Below are the code and all the weights of a small trained network. Each question names an input and a class and asks about switching units off, where a switched-off unit gives its printed mean instead of its output.

import numpy as np


def w(rows, s, z=0):
    codes = np.array(rows[::2]) - 128.0
    scale = np.full(codes.shape[1], s)
    scale[-1] = z or s
    return codes * scale


def norm(h):
    return h / np.sqrt((h * h).mean(-1, keepdims=True) + 1e-5)


def f(y):
    return np.maximum(y, 0)


def log_softmax(a):
    a = a - a.max(-1, keepdims=True)
    return a - np.log(np.exp(a).sum(-1, keepdims=True))


def net(x, mask):
    res = np.array(x, float).reshape(1, 8) / 4 @ E
    u = 0
    for l in range(3):
        y = f(norm(res) @ A[l][:, :-1].T + A[l][:, -1])
        res = res + np.where(mask[u : u + 4], y, B[l][:, -1]) @ B[l][:, :-1]
        u += 4
    return log_softmax(norm(res)[-1] @ U[:, :-1].T + U[:, -1])


A, B = {}, {}
E = w([
[190,77,229,89,108,98,2,11,107,115],'x0',
[98,115,151,144,147,121,161,117,156,101],'x1',
[109,130,144,134,131,109,137,131,122,110],'x2',
[148,136,231,51,79,186,77,220,158,97],'x3',
[75,118,89,101,21,118,116,128,169,122],'x4',
[126,126,130,132,142,134,127,130,119,110],'x5',
[40,218,147,135,153,162,72,76,160,147],'x6',
[99,119,167,205,96,134,105,137,96,114],'x7',
],0.0089)
A[0] = w([
[118,123,167,66,148,191,97,149,138,44,40],'L0N1',
[53,254,115,137,175,183,32,88,166,104,30],'L0N2',
[143,131,181,139,240,151,143,149,68,152,48],'L0N3',
[132,167,122,128,160,145,159,176,139,158,2],'L0N4',
],0.0095,0.0041)
B[0] = w([
[130,163,230,157,85,90,118,137,150,169,193],'L0N1',
[138,8,134,142,110,86,143,183,77,109,253],'L0N2',
[89,121,89,88,12,129,172,124,100,186,187],'L0N3',
[114,168,141,168,113,173,130,115,131,71,164],'L0N4',
],0.013,0.0072)
A[1] = w([
[56,91,121,151,242,92,94,37,95,171,23],'L1N1',
[82,167,91,173,177,174,229,222,144,172,210],'L1N2',
[73,170,38,116,200,82,173,50,97,137,66],'L1N3',
[254,99,126,18,90,187,47,233,154,171,2],'L1N4',
],0.0062,0.0033)
B[1] = w([
[201,193,197,174,110,53,19,162,105,127,165],'L1N1',
[196,116,221,128,106,150,9,136,119,99,254],'L1N2',
[55,136,154,172,86,78,96,131,159,134,189],'L1N3',
[105,100,178,212,92,90,100,150,86,136,200],'L1N4',
],0.011,0.0069)
A[2] = w([
[138,90,223,133,102,136,62,202,84,93,250],'L2N1',
[103,110,176,62,74,47,88,49,95,153,87],'L2N2',
[94,155,9,165,149,62,95,73,30,179,21],'L2N3',
[64,190,50,186,125,164,165,254,140,85,6],'L2N4',
],0.008,0.0023)
B[2] = w([
[102,128,30,140,200,123,183,89,178,148,252],'L2N1',
[115,189,55,108,172,188,121,121,84,86,188],'L2N2',
[99,142,185,142,105,99,191,183,208,129,151],'L2N3',
[180,130,168,67,134,248,88,93,55,50,143],'L2N4',
],0.011,0.019)
U = w([
[173,151,178,132,164,192,78,98,70,44,225],'0',
[157,44,134,137,151,73,157,187,101,96,53],'1',
[91,158,123,146,130,136,182,125,151,140,176],'2',
[117,186,249,177,65,64,89,202,152,144,136],'3',
[91,158,107,128,128,149,180,130,135,141,95],'4',
[92,156,103,132,140,150,173,128,131,153,70],'5',
[67,153,117,104,49,174,173,123,103,139,47],'6',
[97,144,112,135,158,150,174,126,147,162,2],'7',
],0.013,0.0038)

Each question gives the input, the list of numbers given to net, and the class t.
The units are the neurons (one row each of A and B). Each row of codes is followed by its name. A weight is (code - 128) times the scale printed after its matrix; where a second scale follows, it is the last column's (A, B and U).
mask holds one flag per neuron, layer by layer. A switched-off neuron (its flag False) gives its mean, the last column of its row in B, instead of its output. The means were averaged over made-up inputs and are rounded, as every weight is.
A unit's drop is (log p(t) with every unit on - log p(t) with that unit switched off) / (log p(t) with every unit on - log p(t) with every unit switched off).
The circuit of an input: a set's keep is (log p(t) with only the set's units on - log p(t) with every unit switched off) / (log p(t) with every unit on - log p(t) with every unit switched off). Starting from all 12 units, units are removed one at a time, each time the one whose removal leaves the highest keep (on an exact tie, the one counted first), for as long as the keep stays at least 0.8.
circuit, biggest first: the units of the circuit, biggest drop first
k most important neurons: the k neurons with the biggest drops, biggest first
top k neurons in layer l: the k neurons of layer l with the biggest drops, biggest first
drop of u: that unit's drop, to one decimal
input [-6,2,-2,8,-7,-6,-6,-6], class 3: circuit, biggest first	L1N2, L1N4
input [1,0,2,1,-1,-7,3,8], class 7: circuit, biggest first	L2N1
input [-4,5,0,-8,-8,3,0,8], class 3: circuit, biggest first	L2N1, L0N2, L2N2
input [4,-1,7,-5,-4,6,-5,-1], class 5: 3 most important neurons	L0N2, L2N2, L0N3
input [1,1,2,6,7,7,-2,2], class 4: 4 most important neurons	L2N1, L1N2, L1N1, L1N3
input [6,1,-4,8,-5,0,-2,-4], class 3: 2 most important neurons	L0N1, L1N4
input [7,-5,8,1,-6,-7,4,-7], class 5: circuit, biggest first	L1N2, L0N3
input [1,-8,-3,-2,-2,6,-2,7], class 2: circuit, biggest first	L0N2, L1N2
input [5,-4,6,5,6,-6,1,-3], class 4: circuit, biggest first	L1N2, L2N1
input [-7,-2,-5,5,6,3,4,-5], class 0: 2 most important neurons	L2N4, L0N4
input [7,1,-8,4,5,6,6,-8], class 5: 4 most important neurons	L1N2, L2N1, L2N4, L2N2
input [3,-1,8,6,3,4,8,0], class 1: 2 most important neurons	L0N2, L2N1
input [0,6,-2,-8,5,4,3,-2], class 3: top 2 neurons in layer 2	L2N1, L2N3
input [3,-6,-7,3,-4,-4,6,6], class 5: circuit, biggest first	L1N2
input [3,-4,-8,6,8,-2,-4,-7], class 5: top 2 neurons in layer 1	L1N2, L1N3
input [3,6,3,3,0,-6,5,7], class 7: 2 most important neurons	L2N1, L1N2
input [2,6,-3,-8,0,4,-1,-3], class 3: 2 most important neurons	L2N1, L1N1
input [3,0,-2,0,3,8,3,7], class 4: top 2 neurons in layer 1	L1N2, L1N4
input [6,5,-7,2,6,-1,-1,0], class 5: 2 most important neurons	L1N2, L2N4
input [1,2,-6,6,-6,7,3,2], class 4: circuit, biggest first	L2N1
input [-4,4,8,-2,-3,8,8,4], class 1: 2 most important neurons	L0N2, L2N2
input [1,6,-1,-8,6,-8,5,3], class 3: 3 most important neurons	L2N1, L2N3, L1N1
input [3,-8,-5,-1,-7,2,4,-3], class 2: top 2 neurons in layer 0	L0N3, L0N2
input [-5,0,7,-7,-1,4,4,-1], class 3: top 2 neurons in layer 1	L1N3, L1N1
input [5,8,4,-4,-3,7,8,0], class 1: drop of L1N2	0.1
input [3,5,7,0,8,6,8,3], class 1: drop of L0N2	1.1
input [-4,-4,-3,-7,-1,0,8,8], class 1: drop of L0N2	1.0
input [0,2,4,2,2,-7,-3,4], class 4: drop of L0N2	0.3
